(in the rows, 128 means zero)
Each row of numbers belongs to one of the nodes below and depends on some of the facts about them. Some rows are named. Which node is each other row?

Facts:
α: sits directly inside; Ξ: points at; ρ: is of sort
[z712,z758,z8,z28,z895] α z196
[z362,z14,z918,z711,z764] α z22
[z573,z669,z22,z677,z246,z447,z196,z427] α z295
[z463,z412,z143,z569,z162,z419] α z460
[z418,z800,z798,z129,z833,z477,z524,z690,z369] α z910
[z685,z777,z198,z379,z715,z248,z460] α z611
[z383,z890,z533,z208] α z745
[z729,z104,z250,z255] α z379
[z373,z845,z801,z925,z195,z923,z12,z786,z344,z363] α z493
[z924,z513,z502,z512] α z873
[z414,z94,z317,z274,z543,z337,z17,z457] α z477
[z901,z627,z287,z956,z493,z185,z530,z372,z42] α z791
[z253,z824,z261,z705,z437,z873,z301,z171] α z973
[z933,z73,z59,z186,z85] α z887
[z726,z269] α z798
[z270,z707,z745,z456,z957,z864,z887,z826] α z869
[z260,z766,z106,z838,z698] α z171
[z220,z145,z487] α z372
[z952,z620,z425,z366] α z456
[z232,z467] α z826
[z241,z320,z517,z318] α z928
[z717,z199] α z669
[z681,z683] α z824
z712 Ξ [z729,z246]
z573 Ξ [z317,z524]
z685 Ξ [z712,z513]
z729 Ξ [z317,z246,z412,z373,z833]
z777 Ξ [z317,z669,z712,z524]
z373 Ξ [z317]
z845 Ξ [z171]
z198 Ξ [z873]
z414 Ξ [z198]
z798 Ξ [z94,z373]
z253 Ξ [z317,z373]
z933 Ξ [z524]
z73 Ξ [z833]
z726 Ξ [z246]
z513 Ξ [z317,z241,z412,z373]
z669 Ξ [z373]
z22 Ξ [z373]
z270 Ξ [z726]
z627 Ξ [z933,z800,z620,z826]
z707 Ξ [z94,z260]
z260 Ξ [z270]
z261 Ξ [z253,z246,z162]
z94 Ξ [z502,z766,z524]
z456 Ξ [z317,z524]
z705 Ξ [z833]
z143 Ξ [z246]
z477 Ξ [z317,z620]
z711 Ξ [z766]
z106 Ξ [z317]
z59 Ξ [z317,z766]
z569 Ξ [z250,z717,z186]
z186 Ξ [z198]
z502 Ξ [z317,z373]
z838 Ξ [z681,z412]
z956 Ξ [z317,z712]
z533 Ξ [z317,z198,z833]
z425 Ξ [z317]
z241 Ξ [z373]
z320 Ξ [z317,z208]
z764 Ξ [z669,z199,z17]
z246 Ξ [z317]
z524 Ξ [z317]
z162 Ξ [z94,z524]
z801 Ξ [z317]
z690 Ξ [z711,z94]
z208 Ξ [z246]
z255 Ξ [z412]
z295 Ξ [z317]
z873 Ξ [z246]
z925 Ξ [z317]
z274 Ξ [z42]
z28 Ξ [z42]
z717 Ξ [z317,z94,z373]
z517 Ξ [z533]
z301 Ξ [z246,z833]
z171 Ξ [z12]
z369 Ξ [z129]
z460 Ξ [z502,z711,z373]
z826 Ξ [z317]
z923 Ξ [z502]
z530 Ξ [z513,z94]
z145 Ξ [z253,z826]
z681 Ξ [z94]
z12 Ξ [z253]
z366 Ξ [z317]
z427 Ξ [z925,z766]
z199 Ξ [z766]
z17 Ξ [z460,z270,z833]
z457 Ξ [z317,z669]
z42 Ξ [z513,z873]
z344 Ξ [z373]
[z712,z383,z414,z253,z824,z918,z627,z261,z287,z456,z106,z957,z569,z956,z887,z524,z698,z611,z28,z517,z895,z512,z301,z369,z530,z145,z681,z366] ρ 889
[z362,z463,z777,z800,z901,z22,z143,z8,z437,z910,z477,z952,z232,z425,z764,z447,z493,z317,z208,z873,z826,z928,z786] ρ 920
[z573,z418,z685,z729,z373,z198,z798,z726,z758,z379,z412,z707,z973,z890,z129,z745,z705,z711,z620,z677,z186,z502,z838,z869,z246,z269,z925,z185,z717,z467,z171,z923,z543,z427,z372,z85,z683,z487,z42,z344,z363] ρ 552
[z845,z104,z250,z220,z59,z864,z715,z162,z196,z801,z295,z195,z199,z457,z419] ρ 204
[z924,z933,z73,z513,z270,z833,z533,z241,z320,z690,z791,z460,z318,z12] ρ 278
[z14,z669,z260,z94,z766,z255,z274,z248,z337,z17] ρ 610

Named rows:
z798: [132 127 129 145 161 130 130 124 128 121 118 141 128 125 124 131 137 124
 124 117 138 165 137 122 118 128 124 131 125 117 113 129 134 136]
z295: [124 133 117 137 125 126 122 117 128 131 132 129 122 130 131 125 136 131
 120 123 143 138 125 143 128 120 125 124 123 142 131 129 126 123]
z447: [116 120 112 117 103 114 121 120 132 135 137 131 119 127 137 137 128 120
 117 132 141 129 126 141 131 134 129 116 132 134 141 127 111 122]
z196: [125 133 113 125 126 127 125 120 120 137 130 130 118 124 132 130 136 126
 118 129 138 134 122 146 133 113 124 130 123 139 129 124 136 123]
z895: [124 121 121 119 130 122 131 134 111 128 123 137 124 121 129 145 127 117
 122 136 138 138 132 130 128 133 127 121 129 120 127 118 125 131]
z260: [124 132 111 129 121 124 118 111 135 131 137 124 120 126 141 130 134 133
 113 131 138 126 125 149 132 112 128 130 127 142 128 127 118 117]
z425: [105 118 119 127 101 119 120 129 131 141 143 132 122 131 135 138 133 125
 113 136 146 140 127 146 128 144 125 112 124 138 126 122  99 122]
z764: [113 121 117 129 103 112 115 120 144 123 140 129 122 131 137 132 127 125
 118 127 145 130 130 138 125 138 128 113 134 135 141 133  95 122]
z925: [142 131 123 145 162 120 128 131 113 102 112 135 135 128 128 136 126 122
 131 119 132 141 132 126 118 117 125 134 137 116 124 130 145 132]
z14: [123 131 107 138 113 121 117 108 147 129 144 124 122 134 141 126 132 134
 117 124 141 122 124 149 126 123 133 131 129 140 128 139 122 117]
z362: [114 120 112 126 102 111 118 119 145 128 143 130 120 131 137 133 125 122
 119 127 141 125 128 140 125 139 131 118 135 132 140 135 105 121]
z681: [121 121 122 128 132 120 128 131 127 120 128 136 124 124 130 141 126 120
 122 131 138 138 135 129 122 135 128 123 133 119 128 126 116 130]
z104: [125 132 106 138 125 127 121 133 130 120 133 131 115 128 132 121 131 124
 119 128 136 130 120 151 131 119 134 129 124 137 128 126 128 125]
z457: [123 135 117 137 120 123 122 125 120 121 134 125 123 130 130 130 130 136
 123 131 143 118 126 148 127 117 127 124 123 142 132 129 123 121]
z711: [127 130 125 153 156 125 129 130 137 105 127 136 127 129 123 135 126 130
 129 121 133 140 140 130 110 130 127 139 132 115 112 137 129 132]
z517: [122 121 120 131 123 120 127 125 121 120 127 137 125 126 128 138 124 121
 121 127 147 140 135 129 121 135 127 115 128 116 127 124 118 127]
z513: [132 128 115 137 137 124 127 119 128 126 130 131 125 127 133 135 131 129
 122 128 138 137 132 137 124 127 132 132 127 125 116 126 131 124]
z232: [104 119 115 123 100 119 121 128 134 144 144 133 117 128 136 139 131 122
 112 136 140 134 126 149 128 142 126 119 127 133 124 124 104 123]

Which node is each row?
No name comes twice in this set of rows, the named rows included.
[126 131 127 135 121 132 133 156 124 114 111 131 130 133 121 140 146 112
 131 124 138 136 135 133 135 135 131 150 124 102 113 162 150 140] | z171
[128 124 110 108 107 111 122 110 135 129 131 128 117 122 137 132 125 119
 122 129 143 122 128 130 134 128 134 116 136 135 158 132 116 123] | z901
[143 131 113 127 143 123 129 109 134 122 124 129 123 121 132 129 130 127
 126 123 140 132 135 126 128 121 138 132 131 127 135 132 136 125] | z791
[119 128 124 144 132 131 124 127 128 127 134 131 126 130 130 138 134 135
 116 133 143 142 137 144 121 130 127 129 119 124 101 121 115 123] | z73
[133 130 125 136 156 130 136 134 107 121 116 138 125 121 123 141 130 125
 127 131 135 142 134 131 122 121 126 135 125 117 111 120 146 133] | z758
[118 127 121 142 138 131 125 128 133 130 135 132 122 126 132 140 134 133
 115 135 135 141 135 146 121 130 127 136 123 124  99 122 117 126] | z270
[128 132 126 136 157 125 135 117 124 124 124 136 128 124 124 146 127 130
 128 125 130 138 139 131 112 123 120 142 133 115 111 133 146 130] | z412
[113 122 119 112 101 112 123 108 131 144 137 129 124 128 137 144 129 126
 118 130 142 128 129 139 127 132 122 118 134 134 140 133 115 119] | z463
[124 132 108 126 123 123 120 112 137 136 140 125 118 126 142 131 133 131
 114 131 133 122 122 151 132 114 131 136 130 142 128 129 126 117] | z766
[133 123 117 120 132 117 130 121 128 116 122 134 121 121 128 136 123 118
 128 127 141 128 136 118 126 132 133 122 137 121 145 131 125 130] | z287
[132 129 115 144 147 128 133 123 120 115 124 140 123 125 123 135 122 124
 127 123 139 138 135 135 114 124 129 134 126 107 109 127 145 130] | z198
[120 120 121 128 125 120 129 135 125 121 127 135 126 126 129 142 128 117
 124 130 139 135 133 129 126 140 130 125 132 118 128 132 121 131] | z253
[127 120 113 124 118 121 134 120 101 135 124 139 127 126 127 140 123 119
 122 129 154 141 129 130 124 137 130 108 122 116 125 114 136 126] | z28
[122 133 116 133 130 125 121 120 131 128 134 129 119 127 133 129 133 130
 119 127 135 133 126 147 127 114 123 132 127 140 129 130 126 123] | z199
[119 129 117 147 141 132 134 128 121 125 131 141 122 128 121 141 123 127
 123 129 139 140 136 144 110 130 125 136 121 104  92 125 139 129] | z186

The same nodes again, as new rows of numbers:
Some nodes and their rows:
z369: [100 154 143 163 133 137 130 113 115 124 114 124 111 109 147 133 129 124
 112 117  92 119 169  83 122 153 175 105 128 112]
z910: [153 169 163 144 120 146 138 127 113 130 136  98 151 112 138 101  70 115
 114 161 148  58 205 122 113 121 153 121 138 106]
z715: [126 153 158 133 136 134 127 118 133 115 120 141 119 111 138 121 126 135
 123 102 116 117 154  97 118 125 164 125 121 133]
z826: [141 165 157 138  89 184 130 154 107 134 132 108 170  93 152 120  86 126
  91 156 139  98 177 136 138 122 104 117 142  87]
z467: [157 158 166 116 127 135 119 116 137 108 131 136 117 130 125 100  95 141
 126 113 123 103 161 130 125 110 162 131 127 129]
z106: [ 82 145 121 173  97 185 126 143 112 136 114 132 122  99 157 156 152 119
  94 103 102 158 143  91 139 167 126 106 118  94]
z707: [158 149 141 148 113 169 106 141 129 111 151 124 122 127 113  94 138 133
 118 109 120 136 134 135 127 173 139 150 124 101]
z104: [118 152 166 126 148 138 133 109 130 103 130 143 123 108 137 130 134 139
 119  90 112 109 159 107 114 125 169 127 104 129]
z143: [140 150 120 164  58 192 153 150  93 150 143  93 154 128 136  95  93 114
 121 167 129 112 171 110 129 168 136 127 153 103]
z12: [ 42 163 103  74 140 106 118 148 167 169 109 199  29 106  79 171 170  96
 130 117 109 179 132 132 134  86 105 179 108 140]
z493: [129 182 161 126 120 148 158 128 144 141 142  98 160 107 127 123  87  87
 106 156 162  55 207 125 107 115 155 148 140 114]
z301: [ 95 132 120 170  93 187 151 150  91 129 124 116 117 113 144 128 162 109
 117 106  78 153 127  78 118 193 149 128 119  99]
z777: [141 171 106 175  82 199 157 148 117 152 139  90 157 104 112 116  98 117
  98 152 132 119 168 128 129 185 129 124 129  68]
z320: [ 64 146  74  99 129 112 115 155 144 159 107 173  17 111  79 150 162 107
 132 116  67 192 100 133 138 133 115 160 102 106]
z729: [134 148 119 134 113 197 147 146 119 125 140 120 123 109 110 112 152 134
 121 101 141 133 130 129 132 155 129 151  99 114]
z59: [120 146 131 159 106 173 108 141 134 120 126 131 123 109 133 126 159 139
 106  94 100 169 131 113 131 180 129 126 112  92]
z758: [159 147 151 116 124 140 109 113 147 111 130 133 123 123 118 109 112 138
 122 123 127  98 166 124 104 104 171 136 148 143]
z255: [105 118 145 154 128 154 145 124 147 122 139 131 160 105 127 119 133 150
 142 109 155 142 163  92 133 172 102 149  80 145]

Name these rows:
No name comes twice in this set of rows, the named rows included.
[ 74 157 112 133 104 177 151 154 154 134 117 132 130 113 119 156 171 108
  99 101 146 158 139 111 126 142 129 135 119 128] | z801
[ 88 113 160  64 140  93 102 149 110 129 137 190  22 107 122 120 165 104
 181 105  74 178 112 127 110  85  86 191 115 154] | z833
[ 92 153 140 145 142 131 148 120 120 130 127 142 132 101 138 134 151 101
 116 121 119 124 181  76  99 124 171 117 141 131] | z287
[102 142 153 174 115 174 101 135 108 144 133 152 125  99 162 133 172 127
 106 105 113 154 169  88 124 157 121 135 112 116] | z681
[122 103 147 166 106 142 128 140 135 103 149 115 174 110 126 104 127 130
 150 101 121 161 130 100 124 199 103 149 113 126] | z17
[ 94 137 104 189  88 176 129 141 105 155 114 122 106 125 153 126 151 121
 112 125  94 157 150  58 134 179 154 119 124 113] | z569
[125 152 146 144 114 129 112 122 132 118 113 141 114 135 144 118 123 127
 123 116 108 128 158  84 125 122 161 120 144 141] | z419
[133 161 112 129  99 177 124 147 133 127 121 126 131 122 105 123 127 129
  93 102 127 150 130 135 140 145 132 129 120  99] | z573
[ 79 155  79 169 116 165 156 155 108 140 115 135 145  95 128 155 169 105
  88 116 119 164 165  82 124 149 142  88 130  96] | z145
[137 162 130 161  79 196 140 141 113 149 135 102 159 104 136 106  94 128
 104 152 134 114 172 129 137 170 112 117 132  81] | z425

The same nodes again, as new rows of numbers:
Some nodes and their rows:
z517: [102 115 129 127 127 157 106 107 100 134 105 134 128 136 146 131 112  79
 119 105 110 125 130 113 108 147 120 138 112 122 132 107 136 106 113 129
 127 108 129 135 152 117 140 118  97 152 156 114 116 109 119]
z533: [126  28 165 163  82 183 133 117 157 211 129 101  91 125  83 103 157  66
 114 174 125 173 108 126 106 137 110 145  38  90  92 135  91 145 133 132
 187  39 118 151 149 134 137 196 117 134 148 121 114 112 169]
z707: [ 90 169 165 120  87 108 143 146  61 108 140 129 137 187 122 167 120 130
 131  88 166  87 155 143 121 108 130  86 180  99 118 100 136  70 134 118
 103 135 153 103 135 104  84  70 111 125 130  82 106 117  88]
z260: [124 119 161 131 117 135 137 142 139 138 130  95 149 149 101 140 187 105
 132 170 144 152 134 179 149 155 121 112 119  84 118 137 106 190 129 126
 138 138  85 160 104 122 127 142 211 104 167 150 101 106 149]
z681: [134 143  98 108 117 150 122 144 116 142 131 139 113 175 151 118 125 123
 123 112 133 144 167 150 126 130 128 105 138 125 138 132 142 108 114 137
 156 118 118  99 132 136 153 128 111 134 124 115 103 140 118]
z487: [119 166 111  95 122  53 115 139 113  74 179 147 153 101 135 106  88 133
 138  90 154 120  92  97 162  74 128 146 187 164 163  72 155 139 104 104
 109 168 168 148  99  91  82  66  80 107  98 144 141 126  66]
z791: [181  50  82 127 103 140 124 157 183 195 159  97  90  77 105  38 129  98
 107 180 123 197  76 108 153 125 109 164  58 146 149 111 104 187 132 111
 187  81 155 167  98 155 122 187 155  58  84 192 174 131 175]
z627: [100 109  92 105 134  97 101 176 126 135  79 169 126 102 142  94  81 104
 189 102 102 141 136 108  95  94 128 149 126 172 156  99 178 109 146 153
 133 143 169 159 148  98 108 145  99  88 149 147 106 125 148]
z726: [ 89 146 166 112  98 109 121 113  76  85 151 116 160 153 132 136  94  99
 114  98 143  70 134 126 139 123 134 111 152 114 130 106 144  93 116 104
  97 141 168 114 123 113  96  83 116 161 146  97  92 124  66]
z255: [117 138 130 132  96 162 128 108 181 134  92  84 162 127 101 154 162 136
 146 181 160 165 123 193 120 171 160 105 128 125 127 147 132 194 128 145
 141 110  60 152 109  99 117 156 154  70 148 133  91 113 158]
z412: [103 165 160  94  94 127 127 123  93  65 182 135 115 153 150 109  98 170
  95  73 157  80 150 140 159  87 131 142 148  95 118 137 164 124 120 117
 130 152 135  98  94 121 142  91 117 200 107  89  98 149  24]
z195: [202 121  67 113 152 140  97 126 182 134  66 112 146  84 138 119 152  88
 102 152  70 220 123 142 150 154 127 148 117 146 165 130 140 158 133 134
 151 142 103 189 104 124 179 170 197 114 136 178 131 147 194]
z801: [142  85  89  97 132 163  82 149 170 138  30 118 148 101 143 103 122  85
 145 152  71 177 153 159 118 159 130 148  79 139 158 140 167 155 148 155
 160 136  99 187 125 107 174 186 202 105 190 164  93 141 186]
z457: [110  93 109 137 135 164 122 147 156 171  52 145 130 148 114 126 151  62
 154 148 100 185 162 166 105 174 119 139  98 105 138 126 145 158 128 161
 139 112  78 147 145 111 161 169 178 112 168 147  99 111 199]
z104: [163 119  84 146 165 149 125 107 189 165  83 125 160 114 109 164 169  72
 107 180 108 213 135 160 132 166 144 131 126 147 162 137 123 185  94 133
 116 113  94 144 143 118 162 168 135 109 109 175 124 140 210]
z887: [154 127  98 152 143 131 152 121 124 133 120 143 125 137 125 137 120 109
  91 129 131 137 131 103 130 144 122 144 144 119 144 120 129 110 109 107
  81 118 143  83 146 158 138 111 119 136  62 128 164 137 151]
z910: [148 150 111 150 198 134 149 121 134 127 149 116 106 104 148 130 155 193
 140 163 118  93  94  93 125 166 110 121 120 144  98 162  84 146 150 124
 102 140 112 112 130 176 130 111 142  81 115 147 197 110 147]
z274: [119 133 148 139  89 158 143  98 169 123  93 100 131 118 105 143 151 146
 134 147 140 167  93 162 128 159 141 137 118  91 112 139 140 202 141 155
 142 106  38 173  97  95 146 140 156 103 146 113 118  95 142]

Name these rows:
No name comes twice in this set of rows, the named rows included.
[193 157  95 103 198 116 113 112 141 114 143  95 121  58 158 129 150 194
 146 139  85  95  87  97 139 142 130 121 121 195 112 156  85 130 152 120
 157 162 114 162 116 148 123 139 150 108 166 159 172 147 140] | z786
[ 97 105 115 124 141 147 115 140 131 126 135 151 130 156 147 108 109 132
 126 119 122 115 187 139 125 103 128 139 124 125 134 150 159 128 102 139
 132 139 145  86 145 141 161 155 126 179 127 139  84 160 124] | z524
[151 119  62 123 170 122 108 140 175 154 113 152 136  94 132  88 152  74
 144 155  96 228 110 133 161 149 105 175 121 145 175 105 141 233  87 127
 131 137  90 187 111 106 162 151 153  84 119 201 145 115 175] | z220
[162 177 117  91 112  69 118 116 108  65 136 101 169  84 137 135  90 155
  99  96 118  99 114 106 153  98 152 125 173 169 164  92 150  78 152  91
 120 169 187 156  98  98  92  91 120 143 117 119 135 151  73] | z363
[182 161  81 108 182 126 115 114 144 105 131  93 124  58 171 106 123 201
 138 162  86  91  81  97 132 164 133 120 110 174 119 160  89 119 167 119
 142 160 129 152 105 175 124 129 174  78 134 155 190 139 143] | z493
[ 92 105 112 144 116 152 142 157 119 141  78 151 112 169 133 122  94 106
 141 127 129 113 166 111  81 139 131 133 118 115 130 126 158  80 138 146
  92 111 140  79 159 145 129 131 132 110 110 105 121 129 159] | z456
[ 87 160 122  99  61 124 148 159  91  94 132 119 131 174 132 129  72 148
 132 105 169  65 148 128 115 130 142  97 165 113 131 102 162  73 152 120
  88 136 162  86 111 130  84  83 133  84 102  78 112 122  84] | z798
[ 84 152 164 121  96 123 120  71  92  67 153 106 161 131 133 136  83 135
 103  94 153  83 110 117 138 116 148 142 144 115 129 115 153 113 106 116
 114 133 146 114 125 106 117  85  69 184 131  88 102 134  42] | z198
[102 136 125 132 172 189 130  81 129 115 143 101 107 111 169 102 122 188
 140 155 116  62  85  97 102 188 129 135  77 119  74 179 102 163 126 144
 127 115  87 113 128 180 144 114 119 106 155 119 153 101 100] | z873
[162 109 105 146 174 137 131 109 175 139  91 148 142 134 116 101 157  96
 108 192  89 204 131 133 143 197 114 168 119 112 180 123 130 169 107 113
 105  99  76 121 137 138 177 171 195  87  77 128 161 136 188] | z196
[116  74  99 142 132 175 125 147 165 159  46 139 127 143 126 101 120  78
 143 172 107 159 154 146  94 176 119 144  77  96 146 148 162 162 131 162
 107 113  87 132 138 143 172 168 194  90 135 144 102 109 197] | z295
[ 77 161 153 116  78 125 120 109  93  99 123 111 176 149 124 160  87 117
 138 109 168  76 127 145  90 121 166  95 158 143 127 100 145  75 112 131
 115 122 156 115 144  87  68  90  65 118 145  89  74 124  84] | z729
[155 159 157 137 216 101 138  99 127 130 165 150 108 114 138 129 178 191
 153 167  93 111  97 108 127 155 118 127 146 159 109 148  75 127 130 122
 138 125  85 132 153 149 130 143 128 107 133 110 196 124 135] | z8

